Here is a tiny trained network, its code and every weight. The questions are about switching its units off for an input and a class, where a switched-off unit gives its printed mean instead of its output.

import numpy as np


def w(rows, s, z=0):
    codes = np.array(rows[::2]) - 128.0
    scale = np.full(codes.shape[1], s)
    scale[-1] = z or s
    return codes * scale


def norm(h):
    return h / np.sqrt((h * h).mean(-1, keepdims=True) + 1e-5)


def f(y):
    return y / 2 * (1 + np.tanh(0.7978845608 * (y + 0.044715 * y**3)))


def log_softmax(a):
    a = a - a.max(-1, keepdims=True)
    return a - np.log(np.exp(a).sum(-1, keepdims=True))


def net(x, mask):
    res = np.array(x, float).reshape(1, 7) / 4 @ E
    u = 0
    for l in range(4):
        y = f(norm(res) @ A[l][:, :-1].T + A[l][:, -1])
        res = res + np.where(mask[u : u + 9], y, B[l][:, -1]) @ B[l][:, :-1]
        u += 9
    return log_softmax(norm(res)[-1] @ U[:, :-1].T + U[:, -1])


A, B = {}, {}
E = w([
[250,115,23,252,105],'x0',
[49,120,116,214,195],'x1',
[131,126,129,129,131],'x2',
[118,40,247,197,23],'x3',
[127,128,128,129,127],'x4',
[124,132,126,130,121],'x5',
[126,130,128,128,126],'x6',
],0.0025)
A[0] = w([
[146,3,68,186,58,5],'L0N0',
[116,178,107,84,104,56],'L0N1',
[121,126,121,72,166,73],'L0N2',
[160,118,71,139,102,71],'L0N3',
[90,167,129,55,207,170],'L0N4',
[142,66,121,158,103,61],'L0N5',
[75,179,115,74,164,149],'L0N6',
[166,110,166,162,108,102],'L0N7',
[161,133,139,80,108,167],'L0N8',
],0.006,0.0017)
B[0] = w([
[142,253,165,124,183,236],'L0N0',
[182,131,132,153,110,135],'L0N1',
[164,228,135,184,69,144],'L0N2',
[182,135,72,115,153,167],'L0N3',
[137,189,164,150,94,251],'L0N4',
[99,243,198,124,72,150],'L0N5',
[185,160,183,209,149,209],'L0N6',
[92,178,135,77,152,165],'L0N7',
[131,137,168,142,89,183],'L0N8',
],0.004,0.0023)
A[1] = w([
[108,145,99,90,116,180],'L1N0',
[82,84,2,142,173,6],'L1N1',
[155,167,31,118,148,119],'L1N2',
[150,96,129,170,155,76],'L1N3',
[191,153,137,107,138,162],'L1N4',
[194,153,160,174,73,117],'L1N5',
[96,164,128,78,119,150],'L1N6',
[47,82,177,89,109,169],'L1N7',
[194,159,193,80,125,151],'L1N8',
],0.0065,0.0018)
B[1] = w([
[145,32,192,179,88,136],'L1N0',
[54,134,174,97,14,156],'L1N1',
[110,13,134,94,127,223],'L1N2',
[95,183,109,96,152,118],'L1N3',
[102,154,160,84,20,210],'L1N4',
[71,239,188,39,107,237],'L1N5',
[205,93,100,139,92,151],'L1N6',
[241,70,133,166,118,193],'L1N7',
[98,157,113,107,1,254],'L1N8',
],0.0034,0.0032)
A[2] = w([
[44,171,186,229,155,180],'L2N0',
[253,145,242,95,162,129],'L2N1',
[35,209,161,126,204,88],'L2N2',
[40,140,20,73,215,2],'L2N3',
[198,60,93,57,77,131],'L2N4',
[200,132,136,26,56,211],'L2N5',
[149,52,140,113,27,152],'L2N6',
[182,15,109,202,176,6],'L2N7',
[25,152,212,215,138,253],'L2N8',
],0.0041,0.00098)
B[2] = w([
[200,120,66,136,239,182],'L2N0',
[102,122,120,199,59,192],'L2N1',
[174,133,36,200,160,151],'L2N2',
[100,113,102,208,47,126],'L2N3',
[109,121,45,80,253,173],'L2N4',
[142,88,70,56,110,254],'L2N5',
[162,135,22,173,205,187],'L2N6',
[91,119,218,82,114,125],'L2N7',
[166,149,60,104,180,202],'L2N8',
],0.0037,0.0032)
A[3] = w([
[188,154,63,133,65,125],'L3N0',
[155,47,132,174,199,153],'L3N1',
[72,65,181,201,156,9],'L3N2',
[46,77,3,122,119,59],'L3N3',
[158,20,112,57,53,204],'L3N4',
[78,207,169,171,192,102],'L3N5',
[39,87,59,209,133,128],'L3N6',
[109,114,98,223,92,83],'L3N7',
[123,141,193,204,123,178],'L3N8',
],0.0061,0.0011)
B[3] = w([
[64,84,178,100,140,234],'L3N0',
[104,178,200,20,44,166],'L3N1',
[65,146,46,27,134,133],'L3N2',
[95,111,81,97,80,190],'L3N3',
[156,111,146,254,216,252],'L3N4',
[105,34,92,156,167,159],'L3N5',
[117,172,239,170,72,163],'L3N6',
[70,81,161,133,139,136],'L3N7',
[90,120,68,71,192,152],'L3N8',
],0.0045,0.0035)
U = w([
[180,218,153,73,29,255],'0',
[128,182,97,208,223,145],'1',
[159,54,15,83,124,110],'2',
[26,106,123,181,34,96],'3',
[210,40,188,223,110,66],'4',
[75,79,179,5,175,21],'5',
],0.018,0.0023)

Each question gives the input, the list of numbers given to net, and the class t.
The units are the neurons (one row each of A and B). Each row of codes is followed by its name. A weight is (code - 128) times the scale printed after its matrix; where a second scale follows, it is the last column's (A, B and U).
mask holds one flag per neuron, layer by layer. A switched-off neuron (its flag False) gives its mean, the last column of its row in B, instead of its output. The means were averaged over made-up inputs and are rounded, as every weight is.
A unit's drop is (log p(t) with every unit on - log p(t) with that unit switched off) / (log p(t) with every unit on - log p(t) with every unit switched off).
The circuit of an input: a set's keep is (log p(t) with only the set's units on - log p(t) with every unit switched off) / (log p(t) with every unit on - log p(t) with every unit switched off). Starting from the 12 units with the biggest drops (on a tie, the unit counted first), units are removed one at a time, each time the one whose removal leaves the highest keep (on an exact tie, the one counted first), for as long as the keep stays at least 0.8.
circuit, biggest first: the units of the circuit, biggest drop first
most important unit: the unit with the biggest drop
top k neurons: the k neurons with the biggest drops, biggest first
k most important neurons of layer l: the k neurons of layer l with the biggest drops, biggest first
drop when u is switched off: that unit's drop, to one decimal
input [4,0,-8,-2,3,0,-4], class 2: circuit, biggest first : L1N2
input [-5,0,-5,5,0,-4,4], class 4: circuit, biggest first : L1N7, L3N4
input [-5,2,2,7,-8,-3,-7], class 5: top 2 neurons : L3N2, L3N1
input [1,6,-7,-6,1,-7,8], class 3: 2 most important neurons of layer 1 : L1N2, L1N5
input [8,-2,-5,0,4,-4,-1], class 2: top 4 neurons : L0N6, L1N2, L0N4, L0N2
input [4,0,7,-5,-4,-1,-6], class 2: top 4 neurons : L2N4, L1N2, L2N1, L3N3
input [0,7,-4,2,-4,2,8], class 5: top 2 neurons : L1N5, L3N1
input [-2,0,-7,-3,8,-1,5], class 0: top 2 neurons : L3N4, L1N5
input [7,3,-2,1,4,-3,4], class 1: top 2 neurons : L0N0, L0N5
input [0,-5,6,3,4,7,1], class 4: top 3 neurons : L0N6, L3N4, L0N4
input [0,-2,1,-7,-5,0,-1], class 0: top 3 neurons : L0N4, L0N6, L0N2
input [4,0,8,0,2,-6,4], class 2: top 4 neurons : L0N6, L0N4, L1N2, L0N3
input [6,1,2,0,8,6,1], class 3: top 3 neurons : L0N6, L1N2, L1N7
input [0,-6,-5,3,0,6,5], class 4: circuit, biggest first : L3N4
input [-1,1,6,8,1,1,8], class 5: 2 most important neurons of layer 3 : L3N8, L3N2
input [-6,-7,-7,1,7,1,-7], class 4: 2 most important neurons of layer 0 : L0N0, L0N5
input [-1,8,7,3,5,-2,-4], class 5: top 2 neurons : L3N1, L1N5
input [-1,-4,-3,3,-7,-1,-8], class 4: drop when L3N4 is switched off : 0.2
input [4,-5,-7,6,-2,0,3], class 0: drop when L1N7 is switched off : 0.0
input [-6,-4,1,1,-1,1,-3], class 4: most important unit : L0N0
input [7,-4,-8,2,7,-6,7], class 0: drop when L0N0 is switched off : 2.4
input [-8,0,7,0,8,5,1], class 0: 2 most important neurons of layer 3 : L3N4, L3N8
input [7,4,-8,2,2,1,7], class 1: drop when L0N0 is switched off : 2.6
